Below are the code and all the weights of a small trained network. Each question names an input and a target symbol and asks about switching units off, where a switched-off unit gives its printed mean instead of its output.

import numpy as np


def w(rows, s, z=0):
    codes = np.array(rows[::2]) - 128.0
    scale = np.full(codes.shape[1], s)
    scale[-1] = z or s
    return codes * scale


def f(y):
    return np.maximum(y, 0)


def softmax(a):
    e = np.exp(a - a.max(-1, keepdims=True))
    return e / e.sum(-1, keepdims=True)


def log_softmax(a):
    a = a - a.max(-1, keepdims=True)
    return a - np.log(np.exp(a).sum(-1, keepdims=True))


def net(x, mask):
    ids = ['αβγδζηλμξπστφψω'.index(c) for c in x.split()]
    T = len(ids)
    res = E[ids] + P[:T]
    u = 0
    for l in range(2):
        r = res
        for j in range(2):
            rows = slice(2 * j, 2 * j + 2)
            q, k, v = (r @ M[l][rows].T for M in (Q, K, V))
            z = softmax(np.where(np.tri(T) > 0, q @ k.T / 2**0.5, -1e9)) @ v
            o = O[l][rows]
            res = res + np.where(mask[u + j], z, o[:, -1]) @ o[:, :-1]
        u += 2
        y = f(res @ A[l][:, :-1].T + A[l][:, -1])
        res = res + np.where(mask[u : u + 12], y, B[l][:, -1]) @ B[l][:, :-1]
        u += 12
    return log_softmax(res[-1] @ U[:, :-1].T + U[:, -1])


Q, K, V, O, A, B = {}, {}, {}, {}, {}, {}
E = w([
[187,105,167,218,123,171,195],'α',
[178,147,167,247,146,192,109],'β',
[235,139,178,194,153,153,107],'γ',
[151,59,156,234,139,164,64],'δ',
[227,41,157,177,107,118,149],'ζ',
[189,72,165,158,150,124,26],'η',
[133,17,142,156,101,140,39],'λ',
[148,158,142,135,160,152,3],'μ',
[207,146,162,92,115,84,97],'ξ',
[95,114,140,97,111,128,27],'π',
[130,81,138,79,61,107,114],'σ',
[139,234,106,99,184,125,138],'τ',
[105,182,142,87,57,128,140],'φ',
[75,98,126,172,45,115,198],'ψ',
[50,173,118,201,85,142,111],'ω',
],0.0068)
P = w([
[132,80,239,128,161,229,151],'0',
[131,96,222,129,116,209,112],'1',
[132,111,205,125,92,179,88],'2',
[143,135,178,161,70,145,70],'3',
[143,153,152,174,50,114,53],'4',
[142,169,126,186,38,79,36],'5',
[157,186,101,206,11,57,20],'6',
[169,210,90,233,2,29,22],'7',
],0.0043)
Q[0] = w([
[180,150,251,244,40,194,11],'L0H0',
[100,78,8,2,252,103,231],'L0H0',
[58,106,28,63,223,129,215],'L0H1',
[60,90,38,58,229,151,222],'L0H1',
],0.0092)
K[0] = w([
[147,168,33,130,59,1,123],'L0H0',
[130,68,246,103,193,244,142],'L0H0',
[160,78,248,191,80,183,137],'L0H1',
[152,63,244,191,72,178,132],'L0H1',
],0.0099)
V[0] = w([
[2,196,108,63,94,140,162],'L0H0',
[110,136,116,216,180,168,82],'L0H0',
[91,120,147,149,59,129,62],'L0H1',
[156,129,126,98,116,74,50],'L0H1',
],0.0075)
O[0] = w([
[81,142,154,23,63,174,121,3],'L0H0',
[35,163,133,255,184,101,101,182],'L0H0',
[110,102,206,117,76,155,59,246],'L0H1',
[159,110,134,95,117,111,11,174],'L0H1',
],0.0074,0.0023)
A[0] = w([
[117,149,112,121,70,88,95,254],'L0N0',
[104,206,170,125,152,174,89,175],'L0N1',
[96,80,128,160,77,90,142,191],'L0N2',
[173,121,174,180,203,142,74,177],'L0N3',
[235,183,139,185,188,64,123,205],'L0N4',
[2,145,141,184,95,146,152,185],'L0N5',
[125,164,145,142,152,163,189,157],'L0N6',
[125,91,137,217,83,128,186,220],'L0N7',
[200,86,181,135,159,156,101,175],'L0N8',
[139,38,204,105,70,180,91,183],'L0N9',
[128,41,151,165,100,99,86,182],'L0N10',
[152,92,211,103,113,193,119,193],'L0N11',
],0.0084,0.004)
B[0] = w([
[136,165,113,109,12,28,104,223],'L0N0',
[104,209,166,120,125,147,35,186],'L0N1',
[103,68,115,178,32,85,195,185],'L0N2',
[172,121,171,208,202,132,48,255],'L0N3',
[193,178,161,225,224,125,154,247],'L0N4',
[48,154,132,224,57,142,205,181],'L0N5',
[179,142,213,102,132,237,217,146],'L0N6',
[152,96,141,246,63,139,253,223],'L0N7',
[198,87,182,135,156,132,82,220],'L0N8',
[146,86,205,65,23,128,71,233],'L0N9',
[142,65,151,169,49,84,88,242],'L0N10',
[169,97,234,56,54,165,92,205],'L0N11',
],0.0051,0.0074)
Q[1] = w([
[52,89,88,10,142,190,148],'L1H0',
[177,87,224,95,53,123,52],'L1H0',
[176,104,208,73,76,157,73],'L1H1',
[192,164,177,254,87,32,54],'L1H1',
],0.0067)
K[1] = w([
[117,137,181,112,140,201,169],'L1H0',
[92,164,20,92,118,113,127],'L1H0',
[61,151,1,120,76,96,152],'L1H1',
[128,136,84,127,120,29,102],'L1H1',
],0.008)
V[1] = w([
[57,254,119,136,145,184,139],'L1H0',
[42,81,129,103,50,98,79],'L1H0',
[179,161,125,36,79,98,162],'L1H1',
[150,183,129,66,188,147,24],'L1H1',
],0.0082)
O[1] = w([
[157,186,193,135,68,79,184,1],'L1H0',
[88,103,185,52,196,156,159,223],'L1H0',
[214,127,133,36,112,211,123,101],'L1H1',
[188,2,174,177,103,86,69,31],'L1H1',
],0.0093,0.0098)
A[1] = w([
[118,62,213,38,118,183,114,184],'L1N0',
[186,118,4,157,131,179,69,181],'L1N1',
[105,42,97,128,216,150,88,110],'L1N2',
[102,108,75,108,209,197,134,251],'L1N3',
[61,207,16,190,69,66,140,187],'L1N4',
[98,75,81,182,172,5,95,32],'L1N5',
[91,152,202,118,174,76,116,200],'L1N6',
[173,22,160,138,163,155,50,180],'L1N7',
[199,143,177,169,2,86,144,193],'L1N8',
[87,86,104,108,222,176,141,188],'L1N9',
[72,122,192,129,203,75,139,178],'L1N10',
[94,93,47,164,163,71,83,148],'L1N11',
],0.0068,0.0023)
B[1] = w([
[184,147,142,122,217,116,147,239],'L1N0',
[162,86,10,64,56,192,228,165],'L1N1',
[102,49,69,116,118,54,112,187],'L1N2',
[77,198,55,72,136,129,2,167],'L1N3',
[232,155,108,145,198,103,122,202],'L1N4',
[116,124,170,201,109,216,100,198],'L1N5',
[68,114,178,125,126,107,234,168],'L1N6',
[163,61,122,96,87,79,143,249],'L1N7',
[131,239,156,72,37,68,27,175],'L1N8',
[65,178,72,99,167,71,42,167],'L1N9',
[29,94,177,199,141,96,189,166],'L1N10',
[116,120,128,178,115,223,136,180],'L1N11',
],0.0064,0.017)
U = w([
[169,150,69,124,140,65,178,157],'α',
[140,170,132,148,142,61,103,163],'β',
[162,163,118,140,92,172,74,107],'γ',
[120,118,153,158,186,166,161,56],'δ',
[152,114,57,131,152,199,168,127],'ζ',
[111,66,119,149,101,204,166,52],'η',
[35,108,73,139,137,112,97,18],'λ',
[80,107,197,146,59,134,98,80],'μ',
[158,78,66,99,4,130,142,251],'ξ',
[119,72,149,135,186,3,178,79],'π',
[163,121,46,85,190,85,85,110],'σ',
[141,191,136,98,28,60,78,136],'τ',
[225,131,215,99,161,170,149,128],'φ',
[79,214,91,87,152,190,92,197],'ψ',
[70,142,221,123,140,82,219,191],'ω',
],0.0057,0.0028)

Each question gives the input, a string of symbols that net reads in full, and the target symbol t.
The units are the heads (2 rows each of Q, K, V and O) and the neurons (one row each of A and B). Each row of codes is followed by its name. A weight is (code - 128) times the scale printed after its matrix; where a second scale follows, it is the last column's (O, A, B and U).
mask holds one flag per unit, layer by layer, with each layer's heads first. A switched-off unit (its flag False) gives its mean, the last column of its rows in O or B, instead of its output. The means were averaged over made-up inputs and are rounded, as every weight is.
A unit's drop is (log p(t) with every unit on - log p(t) with that unit switched off) / (log p(t) with every unit on - log p(t) with every unit switched off).
most important unit: the unit with the biggest drop
k most important neurons: the k neurons with the biggest drops, biggest first
k most important neurons of layer l: the k neurons of layer l with the biggest drops, biggest first
drop of u: that unit's drop, to one decimal
input γ ψ λ β ξ δ ω ψ, target ω: most important unit -> L1H0
input δ π γ ζ η γ β ζ, target ζ: 2 most important neurons -> (L1N1, L1N4)
input η λ σ γ ψ φ β, target ψ: 2 most important neurons of layer 1 -> (L1N7, L1N3)
input ψ π β φ β β μ, target μ: 2 most important neurons -> (L0N11, L1N5)
input ζ β μ δ, target μ: 2 most important neurons -> (L1N5, L0N7)
input σ μ λ, target σ: 3 most important neurons -> (L0N3, L0N4, L1N0)
input μ ψ τ ζ, target τ: 4 most important neurons -> (L1N8, L0N9, L0N7, L0N11)
input γ ψ ξ γ γ, target ξ: 3 most important neurons -> (L0N6, L1N1, L0N7)
input β β σ β ξ σ η ξ, target σ: 2 most important neurons -> (L0N4, L0N3)
input η φ α γ α μ λ τ, target λ: 2 most important neurons -> (L0N10, L0N9)
input β π λ ζ τ ξ, target τ: 2 most important neurons -> (L1N8, L0N8)
input ψ η φ μ, target φ: 3 most important neurons of layer 0 -> (L0N6, L0N0, L0N10)
input ψ δ σ β δ, target σ: 2 most important neurons of layer 0 -> (L0N3, L0N4)
input ω σ β η δ, target η: most important unit -> L0H0
input γ λ φ σ ξ, target φ: 3 most important neurons of layer 0 -> (L0N8, L0N3, L0N10)
input λ π ψ μ γ η γ ω, target ω: 2 most important neurons of layer 0 -> (L0N4, L0N0)
input λ λ φ β μ, target φ: 4 most important neurons of layer 0 -> (L0N3, L0N4, L0N8, L0N1)
input λ γ β, target λ: 2 most important neurons of layer 0 -> (L0N6, L0N10)
input μ π π ξ, target π: 2 most important neurons of layer 0 -> (L0N4, L0N7)
input δ γ ψ η ξ γ, target ξ: most important neuron of layer 1 -> (L1N1)
input β λ σ ξ, target σ: drop of L1H0 -> 1.0
input μ β η τ ψ φ, target ψ: drop of L0N4 -> 0.3
input η β γ, target η: drop of L0N6 -> 0.1
input π η ω α ζ, target ω: drop of L1H0 -> 0.5
